Q: [[100, 123, 101, 102], [105, 128, 103, 110], [106, 109, 103, 115]]
A: 123
Q: [[114, 130, 128, 152, 107], [110, 132, 109, 152, 105], [125, 125, 145, 152, 115]]
A: 128
Q: [[123, 134, 138, 127], [128, 115, 101, 116], [125, 118, 107, 115]]
A: 134
Q: [[127, 116, 130, 131, 144, 126], [130, 117, 132, 125, 135, 98], [115, 130, 153, 116, 132, 120]]
A: 131
Q: [[112, 132, 124, 127, 125], [129, 126, 117, 137, 146], [105, 145, 133, 112, 136]]
A: 124
Q: [[122, 131, 144, 124, 126], [135, 130, 121, 126, 124], [130, 125, 141, 129, 157]]
A: 144
Q: [[129, 136, 145, 124, 129], [129, 133, 145, 124, 128], [138, 133, 155, 124, 129]]
A: 145
---
[[134 132 132 125 156 130 136]
 [134 132 134 139 156 116 135]
 [134 132 135 143 151 116 135]] | 151

[[132 100 131 132 123 113 138]
 [124 137 137 138 122 133 121]
 [128 110 114 132 106 131 137]] | 106

[[119 114 136 128 141 120 124]
 [143  99 132 119 137 142 109]
 [116 116 114 117 147 121 117]] | 147

[[136 137 135 134 103 137]
 [128 128 128 128 128 128]
 [140 124 106 136 100 104]] | 136

[[116  98 134 139 122]
 [116 141 114 101 119]
 [116 140 115 101 119]] | 115

[[139 142 141 121 138 110 129]
 [117 154 105 121 105 121 145]
 [141 131 106 144 135 132 138]] | 135

[[124 143 113 128 118 129 105]
 [126 129 127 111 120 147 113]
 [125 140 116 121 122 138 105]] | 122

[[119 142 123 137 120 123]
 [118 145 123 136 119 123]
 [115 149 121 136 118 122]] | 136

[[145 111 137 126 123]
 [133 127 134 131 113]
 [138 137 103 122 126]] | 103

[[147 124 117 106 109 129 112]
 [131 114 143 135 122 127 143]
 [124 134 112 148 140 144 147]] | 140
---
[[119 129 150 124 130 115 129]
 [143 148 146 120 119 100 140]
 [119 131 150 124 132 113 129]] -> 130

[122  98 136 144 143] -> 136

[[126 130 132 126 120]
 [110 101 137 118 134]
 [108 108 141 126 137]] -> 132

[101  99 121 128] -> 99

[143 104 112 134] -> 104

[106 107 143 103 156] -> 143
---
153  127  124  121  137 Answer: 153
111  125  153  130  110 Answer: 111
133  102  130  132  130 Answer: 133
103  106  138  145  140 Answer: 103
135  149  117  121  122 Answer: 135
128  125  122  112  153 Answer: 128
---
Q:
[[124 122 115 138 138 137 138]
 [137 149 133 128 119 129 103]]
A: 137

Q:
[[114 114 119 137 133 127 119]
 [112 150 127 104 114 129 130]
 [107 124 112 109 105 141 149]]
A: 129

Q:
[[130 125 114 117 122]
 [116 108 109 105 102]]
A: 117

Q:
[[127 129 139 128 127 151]
 [152 129 127 129 135 133]]
A: 127

Q:
[[132 137 119 137]
 [128 143 117 153]
 [131 145 101 157]]
A: 117

Q:
[[126 115 136 136 139 133]
 [134 143 136 101 130 132]]
A: 139
---
[101 113 105 120] Out: 105
[152 155 127 130] Out: 127
[153 139 123 128] Out: 123
[132 150 143 146] Out: 143
[147 153 114 146] Out: 114
[115 113  99 154] Out: 99
[101 129 150 128] Out: 150
[106 109 117 126] Out: 117
[137 141 139 100] Out: 139
---
[127 157 137 124 107 116 143] result: 124, 157

[105 113 133 152 155] result: 133, 155

[136 140 130 114 101 139 116] result: 114, 140

[134 133 134 125 118 139 106] result: 125, 139

[154 141 114 118 114 147 120] result: 118, 154

[143 123 121 155 122] result: 121, 155

[109 120 128 139 112 101 116] result: 139, 139

[[135 112 110 135 106 126 131]
 [118 146 139 107 142 133 128]
 [118 150 127 101 135 140 134]] result: 107, 150

[[121 117 134 157 141]
 [148 126 126 119 119]
 [121 126 118 133 138]] result: 126, 157
---
[[138, 150, 155, 111, 135], [133, 120, 127, 120, 131]] Out: 135, 133
[129, 113, 111, 105, 109, 137, 144] Out: 144, 129
[[132, 132, 123, 140], [141, 126, 107, 116]] Out: 140, 141
[139, 131, 103, 112] Out: 112, 139
[[130, 124, 125, 99, 110], [128, 132, 127, 126, 122]] Out: 110, 128
[138, 105, 123, 127, 119] Out: 119, 138
---
[120 125 105 149 144 107 134] -> 125
[124 143 113 146 142 104] -> 143
[116 135 107 110 130 131] -> 135
[154 115 118 137 115] -> 115
[143 121 101 120 144 146] -> 121
[130 115 150 157 121 142] -> 115
[109 142 128 136  98 106] -> 142
[107 103 147 137 113 122 154] -> 103
[112 134 116 119 128 126 153] -> 134
---
[130 142 153 122 100] Out: 153
[129 127 136 152] Out: 127
[142 146 110 106] Out: 146
[105 129 107 140] Out: 129
[128 154 135 110 117] Out: 135
[128 131 148 120 145 153 110] Out: 145
[134 129 154 131] Out: 129
[140 145 149 150 148] Out: 149
[138 150 142 109] Out: 150
[126 133 136 105 114 106 132] Out: 114
---
[135 121 142 133 153] --> 142
[103 116 132 110 121] --> 132
[114 101 127 129 119] --> 127
[143 141 113 115 152] --> 113
[134 132 111 156 140] --> 111
[107 156 153 142 147] --> 153
---
[124 101 125 119 136 131 144] -> 119

[[121 119 109 122 129]
 [148 102 145 141 114]] -> 122

[133 104 151 120] -> 120

[[147 117 116 147]
 [114 122 117 106]] -> 147

[125 117 106 121 114 120 115] -> 121

[143 112 134 104 133 139 107] -> 104

[104 128 120 130 131 138 100] -> 130
---
array([119, 129, 132, 131, 150]) Out: 132

array([[143, 128, 131, 143],
       [154, 103, 134, 155]]) Out: 134

array([148, 125, 115, 103, 116]) Out: 115

array([120, 148, 107, 103, 101, 124]) Out: 107

array([[109, 135, 140, 114],
       [124, 102, 135, 140],
       [105, 104, 153, 129]]) Out: 153

array([[128, 129, 128, 132, 129],
       [107, 128, 106, 118, 156]]) Out: 106

array([[131, 138, 104, 145],
       [123, 109, 119, 118]]) Out: 119

array([141, 130, 138, 155, 148]) Out: 138
---
Input:
[[128 127 129 128 126 128]
 [129 122 127 128 129 105]
 [122 127 128 128 103 130]]
Output: 129

Input:
[[130 121 120 133 153]
 [117 119 120 119 122]
 [125 131 120 138 156]]
Output: 120

Input:
[[134 129  99 132]
 [135 147 146 116]
 [131 125 132 129]]
Output: 99

Input:
[[131 132 138 134 136 119 129]
 [119 128 106 127 121 132 109]
 [126 137 119 107 117 103 113]]
Output: 138

Input:
[[142 115 139 118 141]
 [134 151 135 118 138]
 [122 142 131 115 143]]
Output: 139

Input:
[[100 137 128 105 127]
 [133 127 125 116 107]
 [113 106 128 125 135]]
Output: 128
---
[[118, 125, 128, 128, 127],
 [128, 119, 134, 142, 101],
 [144, 124, 132, 137, 124]] gives 134

[142, 109, 123, 101, 129] gives 123

[119, 124, 129, 146, 106] gives 129

[151, 111, 107, 124, 120, 130, 128] gives 124

[132, 136, 112, 128, 124, 107, 132] gives 128

[142, 103, 128, 125, 130] gives 128

[137, 152, 136, 135, 131, 140, 157] gives 135

[149, 147, 121, 118, 120, 102, 132] gives 118

[139, 141, 118, 129, 123, 145, 103] gives 129

[[129, 127, 126, 128, 111, 124, 121],
 [126, 137, 128, 131, 122, 104, 132],
 [129, 134, 134, 128, 115, 116, 113]] gives 131
---
[[124 126 128 143]
 [123 116 124 131]
 [102 120 126 134]]	124

[[106 118 119 116]
 [134 144 122 137]
 [107 151 121 133]]	122

[[129 128 144 137]
 [114 134 117 106]
 [129 136 110 126]]	117

[[147 110 115 142]
 [118 135 149 109]
 [150 108 127 125]]	149

[[137 134 141 143]
 [117 113 105 115]
 [126 137 122 112]]	105

[[121 122 149 131]
 [127 101 125 111]
 [149 114 123 103]]	125

[[118 117 157 124]
 [141 144 127 149]
 [120 122 137 125]]	127
